Below are the code and all the weights of a small trained network. Each question names an input and a class and asks about switching units off, where a switched-off unit gives its printed mean instead of its output.

import numpy as np


def w(rows, s, z=0):
    codes = np.array(rows[::2]) - 128.0
    scale = np.full(codes.shape[1], s)
    scale[-1] = z or s
    return codes * scale


def norm(h):
    return h / np.sqrt((h * h).mean(-1, keepdims=True) + 1e-5)


def f(y):
    return y / 2 * (1 + np.tanh(0.7978845608 * (y + 0.044715 * y**3)))


def log_softmax(a):
    a = a - a.max(-1, keepdims=True)
    return a - np.log(np.exp(a).sum(-1, keepdims=True))


def net(x, mask):
    res = np.array(x, float).reshape(1, 7) / 4 @ E
    u = 0
    for l in range(2):
        y = f(norm(res) @ A[l][:, :-1].T + A[l][:, -1])
        res = res + np.where(mask[u : u + 14], y, B[l][:, -1]) @ B[l][:, :-1]
        u += 14
    return log_softmax(norm(res)[-1] @ U[:, :-1].T + U[:, -1])


A, B = {}, {}
E = w([
[136,123,173,142,102,171,111,105,140,116,125],'x0',
[84,111,169,75,254,60,116,74,205,177,120],'x1',
[137,124,155,110,126,112,146,135,102,129,80],'x2',
[111,122,137,138,111,113,132,132,132,134,106],'x3',
[132,79,173,143,91,29,180,72,128,79,194],'x4',
[56,208,155,96,168,195,235,128,138,101,136],'x5',
[124,136,117,124,127,102,136,136,129,144,124],'x6',
],0.007)
A[0] = w([
[157,133,138,114,117,56,144,96,140,99,195,160],'L0N0',
[134,111,123,116,143,64,81,75,118,154,115,60],'L0N1',
[143,109,124,92,64,124,142,98,158,112,162,54],'L0N2',
[110,42,155,90,178,85,2,97,133,183,128,121],'L0N3',
[180,110,157,163,108,64,221,106,114,84,166,111],'L0N4',
[76,160,86,117,153,126,154,101,74,136,133,144],'L0N5',
[93,157,146,113,178,108,35,147,59,179,98,125],'L0N6',
[142,138,126,181,107,118,40,109,68,141,131,135],'L0N7',
[134,223,178,156,140,85,196,92,69,83,217,124],'L0N8',
[75,145,159,98,198,131,154,85,176,136,129,3],'L0N9',
[125,45,162,136,119,43,110,86,110,53,167,118],'L0N10',
[114,208,128,98,102,158,104,193,108,121,97,121],'L0N11',
[220,71,95,180,81,101,50,201,72,127,140,212],'L0N12',
[85,133,111,145,68,152,189,93,107,125,158,111],'L0N13',
],0.0068,0.0025)
B[0] = w([
[147,103,196,126,111,101,170,125,125,107,117,193],'L0N0',
[163,205,167,102,130,175,155,129,134,101,124,162],'L0N1',
[151,91,100,101,176,66,158,143,70,98,139,141],'L0N2',
[209,189,56,254,174,132,105,114,103,65,81,220],'L0N3',
[102,94,151,185,159,136,109,88,104,108,191,206],'L0N4',
[174,140,114,92,75,175,106,142,113,77,100,148],'L0N5',
[86,98,110,158,137,168,55,74,121,137,157,163],'L0N6',
[95,118,122,55,175,78,101,116,88,156,138,173],'L0N7',
[100,118,145,183,105,113,62,175,70,134,81,205],'L0N8',
[85,20,144,34,31,103,100,137,131,153,154,185],'L0N9',
[146,198,120,76,123,100,195,125,199,73,157,220],'L0N10',
[169,183,121,159,105,132,136,136,226,101,209,165],'L0N11',
[52,59,179,38,140,161,141,130,179,157,134,255],'L0N12',
[110,155,157,120,169,89,105,195,34,107,30,164],'L0N13',
],0.0067,0.0077)
A[1] = w([
[161,147,140,201,137,50,145,157,156,21,148,137],'L1N0',
[44,88,198,32,93,90,189,74,155,124,152,60],'L1N1',
[40,94,76,103,143,198,173,75,194,180,108,53],'L1N2',
[53,149,134,79,129,141,140,60,177,168,130,121],'L1N3',
[125,163,136,34,74,223,73,234,193,173,46,134],'L1N4',
[34,75,137,74,148,141,100,136,175,152,169,174],'L1N5',
[169,48,202,58,123,109,172,193,160,163,214,117],'L1N6',
[95,70,74,46,108,192,103,116,144,252,91,3],'L1N7',
[121,96,67,189,148,90,116,150,76,96,78,124],'L1N8',
[189,162,63,227,159,189,64,128,154,192,71,47],'L1N9',
[93,117,211,199,90,148,142,75,78,63,197,225],'L1N10',
[129,253,108,222,78,174,214,198,58,87,125,223],'L1N11',
[126,107,147,63,236,176,95,89,151,124,129,93],'L1N12',
[94,101,144,178,108,123,213,112,27,142,135,120],'L1N13',
],0.0061,0.0022)
B[1] = w([
[154,151,183,115,132,148,129,139,139,190,114,215],'L1N0',
[162,126,25,74,69,141,59,148,115,130,212,255],'L1N1',
[158,120,167,151,113,118,154,144,86,167,97,169],'L1N2',
[157,66,124,142,141,134,130,194,77,120,130,166],'L1N3',
[202,153,111,156,151,164,186,117,174,174,127,234],'L1N4',
[167,102,190,78,127,144,148,164,120,126,124,228],'L1N5',
[101,112,85,70,85,115,93,124,99,152,121,218],'L1N6',
[192,111,255,178,183,161,191,132,194,220,33,198],'L1N7',
[129,151,119,142,147,171,74,132,111,145,104,145],'L1N8',
[70,81,71,101,100,102,70,95,77,88,145,187],'L1N9',
[86,130,88,107,155,137,133,138,151,133,95,229],'L1N10',
[77,150,108,197,117,99,178,76,126,138,174,211],'L1N11',
[111,121,128,176,92,153,142,152,107,159,90,182],'L1N12',
[131,87,153,112,169,121,67,173,81,108,78,167],'L1N13',
],0.0082,0.0071)
U = w([
[220,63,169,127,123,213,194,166,172,251,49,173],'0',
[106,48,143,1,51,72,110,157,99,98,192,252],'1',
[113,231,80,231,92,179,251,101,170,148,170,115],'2',
[2,142,166,214,122,82,170,156,17,80,85,91],'3',
[123,104,60,203,170,146,30,42,123,131,55,96],'4',
[227,201,168,143,176,21,169,33,223,79,118,9],'5',
],0.0094,0.0013)

Each question gives the input, the list of numbers given to net, and the class t.
The units are the neurons (one row each of A and B). Each row of codes is followed by its name. A weight is (code - 128) times the scale printed after its matrix; where a second scale follows, it is the last column's (A, B and U).
mask holds one flag per neuron, layer by layer. A switched-off neuron (its flag False) gives its mean, the last column of its row in B, instead of its output. The means were averaged over made-up inputs and are rounded, as every weight is.
A unit's drop is (log p(t) with every unit on - log p(t) with that unit switched off) / (log p(t) with every unit on - log p(t) with every unit switched off).
The circuit of an input: a set's keep is (log p(t) with only the set's units on - log p(t) with every unit switched off) / (log p(t) with every unit on - log p(t) with every unit switched off). Starting from the 12 units with the biggest drops (on a tie, the unit counted first), units are removed one at a time, each time the one whose removal leaves the highest keep (on an exact tie, the one counted first), for as long as the keep stays at least 0.8.
units of the circuit, in order: the units of the circuit, biggest drop first
k most important neurons: the k neurons with the biggest drops, biggest first
k most important neurons of layer l: the k neurons of layer l with the biggest drops, biggest first
drop when u is switched off: that unit's drop, to one decimal
input [6,0,2,0,-1,3,-4], class 2: units of the circuit, in order : [L0N12 L1N11]
input [-1,3,4,4,-7,-8,-2], class 4: units of the circuit, in order : [L0N3]
input [-1,5,-6,5,7,0,-1], class 5: 4 most important neurons of layer 0 : [L0N12 L0N3 L0N7 L0N10]
input [-4,-3,-5,8,-1,-8,3], class 0: 2 most important neurons : [L0N12 L1N7]
input [2,8,5,5,1,-4,2], class 5: units of the circuit, in order : [L0N3 L0N1]
input [3,7,-1,-1,4,-7,-5], class 5: units of the circuit, in order : [L0N3 L0N10]
input [1,0,-8,-2,-4,5,4], class 2: 2 most important neurons : [L0N12 L0N11]
input [-6,-3,-7,5,-1,-7,-6], class 0: units of the circuit, in order : [L0N12 L1N7]
input [2,0,5,7,-5,2,7], class 2: 3 most important neurons : [L0N12 L0N11 L0N9]
input [0,0,-4,4,7,2,-6], class 3: 4 most important neurons : [L0N12 L0N8 L0N13 L0N9]
input [3,-6,6,-3,-2,1,4], class 2: 2 most important neurons : [L0N11 L0N9]
input [0,-4,-2,-7,1,6,2], class 3: 3 most important neurons : [L0N8 L0N13 L0N10]
input [2,-6,-4,6,7,1,4], class 3: 3 most important neurons : [L0N13 L0N8 L0N9]
input [3,7,8,-6,7,-3,-4], class 5: units of the circuit, in order : [L0N3]
input [-6,7,-6,3,-4,-1,1], class 4: 2 most important neurons : [L0N3 L0N12]
input [3,0,-7,-8,-4,4,-3], class 2: units of the circuit, in order : [L0N12 L1N11]
input [-5,-4,-7,-6,0,-2,4], class 0: 3 most important neurons : [L1N7 L0N12 L0N10]
input [2,6,-6,5,6,-1,8], class 5: 2 most important neurons : [L0N3 L0N12]
input [-4,-1,8,1,8,7,-1], class 3: 2 most important neurons of layer 0 : [L0N8 L0N12]
input [2,-1,6,8,1,-3,-8], class 1: most important neuron of layer 0 : [L0N10]
input [8,3,-6,-8,2,-7,-1], class 5: 2 most important neurons : [L0N3 L0N10]
input [-5,1,3,-2,-1,-4,-3], class 4: 2 most important neurons : [L0N3 L0N9]
input [-3,3,0,3,0,-6,1], class 4: drop when L0N6 is switched off : 0.2
input [-2,5,-7,-8,2,7,-4], class 1: drop when L1N1 is switched off : 0.1
input [0,2,4,4,-1,-5,8], class 4: drop when L0N3 is switched off : 2.7
input [1,4,-1,1,8,-1,0], class 5: 2 most important neurons : [L0N12 L0N3]
